Below are the code and all the weights of a small trained network. Each question names an input and a class and asks about switching units off, where a switched-off unit gives its printed mean instead of its output.

import numpy as np


def w(rows, s, z=0):
    codes = np.array(rows[::2]) - 128.0
    scale = np.full(codes.shape[1], s)
    scale[-1] = z or s
    return codes * scale


def norm(h):
    return h / np.sqrt((h * h).mean(-1, keepdims=True) + 1e-5)


def f(y):
    return y / 2 * (1 + np.tanh(0.7978845608 * (y + 0.044715 * y**3)))


def log_softmax(a):
    a = a - a.max(-1, keepdims=True)
    return a - np.log(np.exp(a).sum(-1, keepdims=True))


def net(x, mask):
    res = np.array(x, float).reshape(1, 7) / 4 @ E
    u = 0
    for l in range(3):
        y = f(norm(res) @ A[l][:, :-1].T + A[l][:, -1])
        res = res + np.where(mask[u : u + 5], y, B[l][:, -1]) @ B[l][:, :-1]
        u += 5
    return log_softmax(norm(res)[-1] @ U[:, :-1].T + U[:, -1])


A, B = {}, {}
E = w([
[72,118,133,179,193,158,31],'x0',
[120,50,181,70,139,173,135],'x1',
[90,153,92,94,53,95,204],'x2',
[140,2,11,104,150,133,64],'x3',
[39,56,93,114,146,138,79],'x4',
[58,184,158,89,115,171,67],'x5',
[122,113,162,162,75,235,230],'x6',
],0.0039)
A[0] = w([
[166,106,219,119,82,243,216,49],'L0N0',
[172,148,117,32,52,11,127,30],'L0N1',
[34,147,57,128,32,170,254,1],'L0N2',
[219,225,113,183,106,63,250,35],'L0N3',
[242,218,90,156,98,61,203,55],'L0N4',
],0.0057,0.0016)
B[0] = w([
[118,118,136,52,184,231,171,222],'L0N0',
[86,132,150,51,236,69,179,184],'L0N1',
[36,159,14,162,51,98,174,217],'L0N2',
[243,147,113,254,172,124,148,254],'L0N3',
[199,174,172,154,181,81,145,237],'L0N4',
],0.0064,0.0044)
A[1] = w([
[225,156,187,173,67,89,139,8],'L1N0',
[140,152,117,87,116,52,77,136],'L1N1',
[138,140,189,105,61,197,167,19],'L1N2',
[87,189,202,153,106,148,24,62],'L1N3',
[135,8,87,157,135,111,73,50],'L1N4',
],0.011,0.0017)
B[1] = w([
[207,184,187,237,154,145,150,254],'L1N0',
[96,91,210,89,167,120,178,201],'L1N1',
[145,1,107,71,179,196,136,191],'L1N2',
[20,230,143,173,168,145,46,226],'L1N3',
[238,81,133,155,52,63,64,253],'L1N4',
],0.0099,0.0044)
A[2] = w([
[167,116,165,141,91,116,67,139],'L2N0',
[53,162,22,119,26,122,165,52],'L2N1',
[34,208,122,143,173,159,13,53],'L2N2',
[100,83,173,101,190,100,156,171],'L2N3',
[147,84,115,64,144,245,157,2],'L2N4',
],0.011,0.0023)
B[2] = w([
[123,98,121,124,76,137,128,199],'L2N0',
[84,192,5,143,65,86,158,178],'L2N1',
[12,163,245,147,99,116,95,254],'L2N2',
[138,159,104,66,129,137,119,180],'L2N3',
[89,73,107,152,182,229,119,220],'L2N4',
],0.015,0.006)
U = w([
[223,199,171,196,178,119,180,177],'0',
[39,175,223,141,113,119,70,178],'1',
[147,149,152,2,174,74,141,2],'2',
[197,49,131,111,58,81,61,134],'3',
[119,73,114,107,177,229,137,170],'4',
[88,177,40,135,76,103,162,80],'5',
],0.011,0.0019)

Each question gives the input, the list of numbers given to net, and the class t.
The units are the neurons (one row each of A and B). Each row of codes is followed by its name. A weight is (code - 128) times the scale printed after its matrix; where a second scale follows, it is the last column's (A, B and U).
mask holds one flag per neuron, layer by layer. A switched-off neuron (its flag False) gives its mean, the last column of its row in B, instead of its output. The means were averaged over made-up inputs and are rounded, as every weight is.
A unit's drop is (log p(t) with every unit on - log p(t) with that unit switched off) / (log p(t) with every unit on - log p(t) with every unit switched off).
The circuit of an input: a set's keep is (log p(t) with only the set's units on - log p(t) with every unit switched off) / (log p(t) with every unit on - log p(t) with every unit switched off). Starting from the 12 units with the biggest drops (on a tie, the unit counted first), units are removed one at a time, each time the one whose removal leaves the highest keep (on an exact tie, the one counted first), for as long as the keep stays at least 0.8.
circuit, biggest first: the units of the circuit, biggest drop first
unit that matters most: the unit with the biggest drop
k most important neurons: the k neurons with the biggest drops, biggest first
top k neurons in layer l: the k neurons of layer l with the biggest drops, biggest first
drop when u is switched off: that unit's drop, to one decimal
input [-3,2,8,-7,4,-8,5], class 5: circuit, biggest first -> (L0N2)
input [-1,-8,8,-8,8,-2,-2], class 5: 2 most important neurons -> (L0N2 L2N1)
input [-1,-6,-1,-2,6,5,8], class 5: circuit, biggest first -> (L0N2 L2N1)
input [-6,4,-6,2,0,-1,-7], class 2: circuit, biggest first -> (L1N1 L2N3)
input [8,-4,7,-3,-5,2,-1], class 0: circuit, biggest first -> (L1N0 L0N3)
input [2,5,7,-7,3,4,6], class 4: 3 most important neurons -> (L1N2 L0N0 L2N4)
input [3,-7,4,-4,3,-3,-8], class 2: circuit, biggest first -> (L1N1 L1N3 L2N3 L2N2)
input [7,1,4,-6,3,-7,2], class 5: top 2 neurons in layer 1 -> (L1N0 L1N3)
input [5,6,7,-1,-1,-3,6], class 4: 2 most important neurons -> (L0N0 L1N2)
input [-3,3,1,8,-4,3,-5], class 2: 4 most important neurons -> (L0N1 L1N1 L0N3 L2N3)
input [0,6,-6,1,-2,-1,0], class 4: top 3 neurons in layer 0 -> (L0N3 L0N0 L0N2)
input [1,-6,7,-3,-1,-3,4], class 0: 3 most important neurons -> (L0N3 L0N4 L1N0)
input [-2,7,-6,5,7,2,0], class 3: drop when L1N4 is switched off -> 0.1
input [-5,8,2,8,8,0,3], class 3: unit that matters most -> L1N4
input [7,3,0,6,6,-4,-8], class 3: drop when L1N4 is switched off -> 0.2
input [-5,-2,7,0,8,-5,-3], class 5: drop when L0N2 is switched off -> 1.0
input [-4,-3,0,6,-3,-1,-3], class 2: 3 most important neurons -> (L0N1 L2N3 L1N1)
